Here is a tiny trained network, its code and every weight. The questions are about switching its units off for an input and a class, where a switched-off unit gives its printed mean instead of its output.

import numpy as np


def w(rows, s, z=0):
    codes = np.array(rows[::2]) - 128.0
    scale = np.full(codes.shape[1], s)
    scale[-1] = z or s
    return codes * scale


def norm(h):
    return h / np.sqrt((h * h).mean(-1, keepdims=True) + 1e-5)


def f(y):
    return np.maximum(y, 0)


def log_softmax(a):
    a = a - a.max(-1, keepdims=True)
    return a - np.log(np.exp(a).sum(-1, keepdims=True))


def net(x, mask):
    res = np.array(x, float).reshape(1, 4) / 4 @ E
    u = 0
    for l in range(4):
        y = f(norm(res) @ A[l][:, :-1].T + A[l][:, -1])
        res = res + np.where(mask[u : u + 8], y, B[l][:, -1]) @ B[l][:, :-1]
        u += 8
    return log_softmax(norm(res)[-1] @ U[:, :-1].T + U[:, -1])


A, B = {}, {}
E = w([
[117,127,142,254,141,99],'x0',
[102,40,208,131,173,154],'x1',
[43,137,126,117,128,104],'x2',
[93,211,188,145,125,200],'x3',
],0.0087)
A[0] = w([
[162,116,160,127,186,43,132],'L0N0',
[106,102,66,107,136,2,56],'L0N1',
[215,149,142,133,163,159,42],'L0N2',
[86,174,208,127,96,137,132],'L0N3',
[108,133,92,86,36,133,62],'L0N4',
[153,210,70,155,156,88,3],'L0N5',
[16,147,116,107,95,76,38],'L0N6',
[132,173,49,208,144,119,120],'L0N7',
],0.0078,0.0049)
B[0] = w([
[102,139,124,174,78,219,210],'L0N0',
[112,129,96,150,113,187,239],'L0N1',
[159,135,123,165,165,133,168],'L0N2',
[131,83,58,147,99,169,244],'L0N3',
[133,111,180,120,131,69,192],'L0N4',
[155,195,155,59,51,80,182],'L0N5',
[162,166,103,130,254,91,188],'L0N6',
[109,120,181,117,98,100,254],'L0N7',
],0.0097,0.0033)
A[1] = w([
[109,80,174,115,150,109,58],'L1N0',
[151,112,87,27,156,166,3],'L1N1',
[210,96,153,139,67,178,155],'L1N2',
[166,175,156,18,98,116,64],'L1N3',
[163,166,44,108,126,83,84],'L1N4',
[1,113,132,103,130,103,139],'L1N5',
[227,140,169,141,159,104,69],'L1N6',
[112,78,170,89,172,182,63],'L1N7',
],0.0081,0.0058)
B[1] = w([
[126,135,186,154,67,153,144],'L1N0',
[31,68,124,3,171,194,178],'L1N1',
[99,149,88,66,234,61,254],'L1N2',
[2,168,200,59,161,110,213],'L1N3',
[170,140,152,106,37,130,197],'L1N4',
[231,140,98,77,248,89,211],'L1N5',
[161,160,135,115,251,108,156],'L1N6',
[133,116,208,83,49,88,184],'L1N7',
],0.0084,0.0048)
A[2] = w([
[113,131,86,44,148,59,141],'L2N0',
[140,49,82,110,89,107,2],'L2N1',
[117,198,163,129,111,192,33],'L2N2',
[183,107,58,101,170,15,12],'L2N3',
[1,90,155,152,135,134,18],'L2N4',
[52,219,159,110,141,194,7],'L2N5',
[147,247,223,116,203,206,40],'L2N6',
[80,112,69,178,174,142,127],'L2N7',
],0.007,0.0027)
B[2] = w([
[2,204,111,151,124,144,253],'L2N0',
[78,79,80,183,78,188,146],'L2N1',
[149,105,89,106,101,167,151],'L2N2',
[145,124,110,146,163,186,191],'L2N3',
[164,125,83,83,129,48,162],'L2N4',
[71,97,72,137,122,140,182],'L2N5',
[177,55,59,130,101,131,217],'L2N6',
[107,192,136,97,87,97,183],'L2N7',
],0.0084,0.0054)
A[3] = w([
[176,130,138,193,115,87,57],'L3N0',
[129,84,82,122,127,81,104],'L3N1',
[118,53,144,123,134,153,81],'L3N2',
[121,89,185,135,150,117,110],'L3N3',
[127,99,83,146,118,175,85],'L3N4',
[80,149,152,250,136,81,135],'L3N5',
[64,162,116,107,157,95,253],'L3N6',
[199,109,134,91,177,121,154],'L3N7',
],0.014,0.0035)
B[3] = w([
[47,102,186,53,184,139,157],'L3N0',
[159,160,126,129,102,216,158],'L3N1',
[107,247,104,150,65,118,167],'L3N2',
[180,254,105,134,43,56,160],'L3N3',
[165,59,142,184,89,253,153],'L3N4',
[87,102,108,17,146,153,201],'L3N5',
[209,53,181,220,131,101,254],'L3N6',
[135,112,56,178,132,71,168],'L3N7',
],0.0097,0.011)
U = w([
[48,97,139,26,168,125,176],'0',
[154,230,133,148,18,62,189],'1',
[130,81,65,176,73,239,135],'2',
[187,143,66,162,248,85,174],'3',
[162,65,168,202,137,114,105],'4',
[120,180,209,173,151,168,3],'5',
],0.016,0.0062)

Each question gives the input, the list of numbers given to net, and the class t.
The units are the neurons (one row each of A and B). Each row of codes is followed by its name. A weight is (code - 128) times the scale printed after its matrix; where a second scale follows, it is the last column's (A, B and U).
mask holds one flag per neuron, layer by layer. A switched-off neuron (its flag False) gives its mean, the last column of its row in B, instead of its output. The means were averaged over made-up inputs and are rounded, as every weight is.
A unit's drop is (log p(t) with every unit on - log p(t) with that unit switched off) / (log p(t) with every unit on - log p(t) with every unit switched off).
The circuit of an input: a set's keep is (log p(t) with only the set's units on - log p(t) with every unit switched off) / (log p(t) with every unit on - log p(t) with every unit switched off). Starting from the 12 units with the biggest drops (on a tie, the unit counted first), units are removed one at a time, each time the one whose removal leaves the highest keep (on an exact tie, the one counted first), for as long as the keep stays at least 0.8.
units of the circuit, in order: the units of the circuit, biggest drop first
unit that matters most: the unit with the biggest drop
top k neurons: the k neurons with the biggest drops, biggest first
top k neurons in layer l: the k neurons of layer l with the biggest drops, biggest first
drop when u is switched off: that unit's drop, to one decimal
input [-2,6,-6,2], class 1: top 4 neurons	L1N7, L3N3, L1N5, L3N2
input [-6,7,-5,-5], class 1: top 3 neurons	L3N2, L3N3, L3N5
input [3,-3,-1,2], class 4: units of the circuit, in order	L3N6
input [-8,-8,-8,-5], class 0: units of the circuit, in order	L1N1, L1N3
input [-4,-7,8,-4], class 3: top 3 neurons	L0N6, L1N5, L3N2
input [6,8,8,7], class 1: top 3 neurons	L3N3, L2N0, L1N2
input [6,5,-5,-7], class 2: top 3 neurons	L0N0, L1N3, L3N4
input [7,6,-1,-3], class 0: top 2 neurons	L3N5, L3N0
input [3,6,0,6], class 1: units of the circuit, in order	L2N0, L3N3
input [-3,2,-8,7], class 3: top 2 neurons	L1N2, L0N2
input [6,3,-5,7], class 2: top 2 neurons	L2N6, L3N4
input [4,6,0,7], class 2: top 2 neurons	L2N6, L3N4
input [8,6,8,-4], class 0: top 2 neurons	L3N5, L1N2
input [-6,4,-6,8], class 2: unit that matters most	L2N6
input [1,-1,-2,-1], class 4: top 2 neurons	L3N6, L0N7
input [7,-2,7,-6], class 0: top 3 neurons	L3N5, L1N2, L1N1
input [4,-3,-2,-3], class 0: top 3 neurons in layer 1	L1N5, L1N1, L1N3
input [6,3,5,7], class 2: top 2 neurons in layer 0	L0N3, L0N4
input [2,-1,-2,2], class 4: top 2 neurons in layer 1	L1N2, L1N5
input [-3,4,6,6], class 2: unit that matters most	L0N3
input [-1,5,-6,0], class 3: top 2 neurons in layer 1	L1N2, L1N6
input [5,6,1,-4], class 1: top 2 neurons in layer 3	L3N3, L3N2
input [8,-8,0,8], class 0: top 3 neurons in layer 1	L1N1, L1N4, L1N3
input [1,-5,0,6], class 2: drop when L2N5 is switched off	0.2
